Here is a tiny trained network, its code and every weight. The questions are about switching its units off for an input and a target symbol, where a switched-off unit gives its printed mean instead of its output.

import numpy as np


def w(rows, s, z=0):
    codes = np.array(rows[::2]) - 128.0
    scale = np.full(codes.shape[1], s)
    scale[-1] = z or s
    return codes * scale


def norm(h):
    return h / np.sqrt((h * h).mean(-1, keepdims=True) + 1e-5)


def f(y):
    return np.maximum(y, 0)


def softmax(a):
    e = np.exp(a - a.max(-1, keepdims=True))
    return e / e.sum(-1, keepdims=True)


def log_softmax(a):
    a = a - a.max(-1, keepdims=True)
    return a - np.log(np.exp(a).sum(-1, keepdims=True))


def net(x, mask):
    ids = ['ΛΨΩαζμξφ'.index(c) for c in x.split()]
    T = len(ids)
    res = E[ids] + P[:T]
    r = norm(res)
    for j in range(2):
        rows = slice(4 * j, 4 * j + 4)
        q, k, v = (r @ M[0][rows].T for M in (Q, K, V))
        z = softmax(np.where(np.tri(T) > 0, q @ k.T / 4**0.5, -1e9)) @ v
        o = O[0][rows]
        res = res + np.where(mask[j], z, o[:, -1]) @ o[:, :-1]
    y = f(norm(res) @ A[0][:, :-1].T + A[0][:, -1])
    res = res + np.where(mask[2:10], y, B[0][:, -1]) @ B[0][:, :-1]
    return log_softmax(norm(res)[-1] @ U[:, :-1].T + U[:, -1])


Q, K, V, O, A, B = {}, {}, {}, {}, {}, {}
E = w([
[118,148,23,138,178,58,72],'Λ',
[127,206,188,66,163,56,182],'Ψ',
[137,84,105,104,148,53,39],'Ω',
[91,165,27,106,127,244,180],'α',
[78,70,101,196,203,59,47],'ζ',
[144,248,214,139,116,146,99],'μ',
[71,179,54,208,214,64,88],'ξ',
[176,204,115,199,4,95,155],'φ',
],0.0022)
P = w([
[4,123,146,96,55,18,22],'0',
[51,139,115,127,117,51,59],'1',
[80,137,117,136,144,82,77],'2',
[112,132,123,155,175,104,98],'3',
[162,124,128,154,192,120,114],'4',
[217,117,151,153,212,148,117],'5',
[238,95,141,181,241,144,109],'6',
],0.0016)
Q[0] = w([
[147,139,164,124,131,122,127],'head 0',
[86,117,215,64,95,189,209],'head 0',
[118,158,108,149,226,78,70],'head 0',
[178,172,120,201,254,50,17],'head 0',
[155,76,120,158,185,114,80],'head 1',
[87,147,136,112,145,96,122],'head 1',
[96,137,109,140,147,46,38],'head 1',
[172,138,154,110,89,205,214],'head 1',
],0.0077)
K[0] = w([
[148,125,158,127,133,98,130],'head 0',
[64,62,140,127,183,62,10],'head 0',
[184,190,178,85,157,186,211],'head 0',
[222,184,192,120,129,181,226],'head 0',
[223,183,154,126,119,162,194],'head 1',
[149,124,178,123,154,63,128],'head 1',
[239,118,189,162,128,76,145],'head 1',
[3,113,43,107,135,175,109],'head 1',
],0.0057)
V[0] = w([
[159,141,94,228,193,192,96],'head 0',
[167,178,150,255,35,40,183],'head 0',
[177,230,165,81,152,123,154],'head 0',
[168,82,161,147,213,35,168],'head 0',
[127,102,15,163,74,193,149],'head 1',
[197,131,183,211,79,76,35],'head 1',
[43,166,168,173,147,154,145],'head 1',
[124,154,45,43,110,187,130],'head 1',
],0.0026)
O[0] = w([
[45,122,94,172,114,165,63,110],'head 0',
[183,156,149,212,79,42,111,198],'head 0',
[120,194,149,56,101,79,69,217],'head 0',
[63,137,92,152,185,6,169,75],'head 0',
[91,73,58,195,108,72,76,1],'head 1',
[170,172,114,141,34,211,164,242],'head 1',
[141,138,162,187,188,154,132,205],'head 1',
[112,93,98,129,168,66,27,64],'head 1',
],0.0027,0.0016)
A[0] = w([
[178,179,160,110,150,228,85,52],'neuron 0',
[163,185,64,161,176,140,174,31],'neuron 1',
[109,17,166,137,142,93,94,7],'neuron 2',
[134,130,175,134,127,88,20,131],'neuron 3',
[143,68,89,76,123,67,175,170],'neuron 4',
[134,3,105,69,174,148,86,46],'neuron 5',
[99,124,85,84,109,252,115,160],'neuron 6',
[233,153,142,91,127,144,113,125],'neuron 7',
],0.0038,0.0013)
B[0] = w([
[46,133,127,160,149,164,71,247],'neuron 0',
[121,96,202,51,48,132,113,185],'neuron 1',
[108,125,179,75,58,163,179,153],'neuron 2',
[120,162,133,74,82,170,175,250],'neuron 3',
[135,148,135,106,151,253,85,149],'neuron 4',
[179,176,148,201,140,139,173,189],'neuron 5',
[150,128,241,144,134,71,41,233],'neuron 6',
[59,143,135,183,165,105,146,233],'neuron 7',
],0.0038,0.0024)
U = w([
[80,197,183,97,70,125,92,253],'Λ',
[127,160,87,213,222,122,146,197],'Ψ',
[165,48,171,176,220,156,67,151],'Ω',
[201,78,102,47,103,237,176,28],'α',
[122,97,3,55,131,141,102,2],'ζ',
[180,135,149,36,206,54,199,44],'μ',
[244,127,84,185,59,92,161,39],'ξ',
[47,19,124,140,117,139,231,36],'φ',
],0.007,0.0036)

Each question gives the input, a string of symbols that net reads in full, and the target symbol t.
The units are the heads (4 rows each of Q, K, V and O) and the neurons (one row each of A and B). Each row of codes is followed by its name. A weight is (code - 128) times the scale printed after its matrix; where a second scale follows, it is the last column's (O, A, B and U).
mask holds one flag per unit, heads first, then neurons. A switched-off unit (its flag False) gives its mean, the last column of its rows in O or B, instead of its output. The means were averaged over made-up inputs and are rounded, as every weight is.
A unit's drop is (log p(t) with every unit on - log p(t) with that unit switched off) / (log p(t) with every unit on - log p(t) with every unit switched off).
The circuit of an input: a set's keep is (log p(t) with only the set's units on - log p(t) with every unit switched off) / (log p(t) with every unit on - log p(t) with every unit switched off). Starting from all 10 units, units are removed one at a time, each time the one whose removal leaves the highest keep (on an exact tie, the one counted first), for as long as the keep stays at least 0.8.
circuit, biggest first: the units of the circuit, biggest drop first
k most important neurons: the k neurons with the biggest drops, biggest first
heads that matter: for each layer, one digit per head in row order, 1 if its drop is at least 0.15 and else 0, layers parted by /
drop when u is switched off: that unit's drop, to one decimal
input ζ ζ Λ μ Ψ φ ξ, target Λ: 2 most important neurons : [neuron 1; neuron 5]
input Ω ζ φ ζ Λ Ω Λ, target ξ: circuit, biggest first : [head 0; head 1]
input α ζ α ζ α, target Ω: circuit, biggest first : [head 0; head 1; neuron 6]
input ζ Ω Λ ζ ζ Ω, target Ψ: heads that matter : 01
input φ α Ψ ζ μ ζ ζ, target Λ: circuit, biggest first : [head 0; neuron 3]
input α α μ Λ ζ φ ζ, target ξ: circuit, biggest first : [head 0; head 1; neuron 0]
input ζ Ω ξ ζ Ω Λ, target ζ: 2 most important neurons : [neuron 6; neuron 1]
input ζ ζ ζ, target φ: heads that matter : 10
input Ω μ ζ Ψ Ω μ Λ, target Λ: heads that matter : 10
input μ Ω Λ φ, target ξ: heads that matter : 10
input μ Ψ α Ψ, target μ: 2 most important neurons : [neuron 0; neuron 6]
input α Λ ξ Ω ζ φ ξ, target ξ: heads that matter : 11
input Ψ Ψ μ Ω ζ, target Λ: circuit, biggest first : [neuron 3; head 0]
input α α ζ ζ ξ, target Ω: most important neuron : [neuron 3]
input ξ Ψ Λ, target μ: 2 most important neurons : [neuron 0; neuron 6]
input Ω Λ Ω, target α: most important neuron : [neuron 4]
input Ω α Λ Λ, target Ω: 2 most important neurons : [neuron 6; neuron 3]
input ξ Λ μ Λ Λ Λ Ω, target Λ: 2 most important neurons : [neuron 3; neuron 5]
input α ζ ξ, target Ω: drop when head 0 is switched off : 2.4
input ξ ζ α ξ Λ, target Ω: drop when head 0 is switched off : 2.4
input α φ Ω Λ Λ ζ, target ξ: drop when head 0 is switched off : 0.7
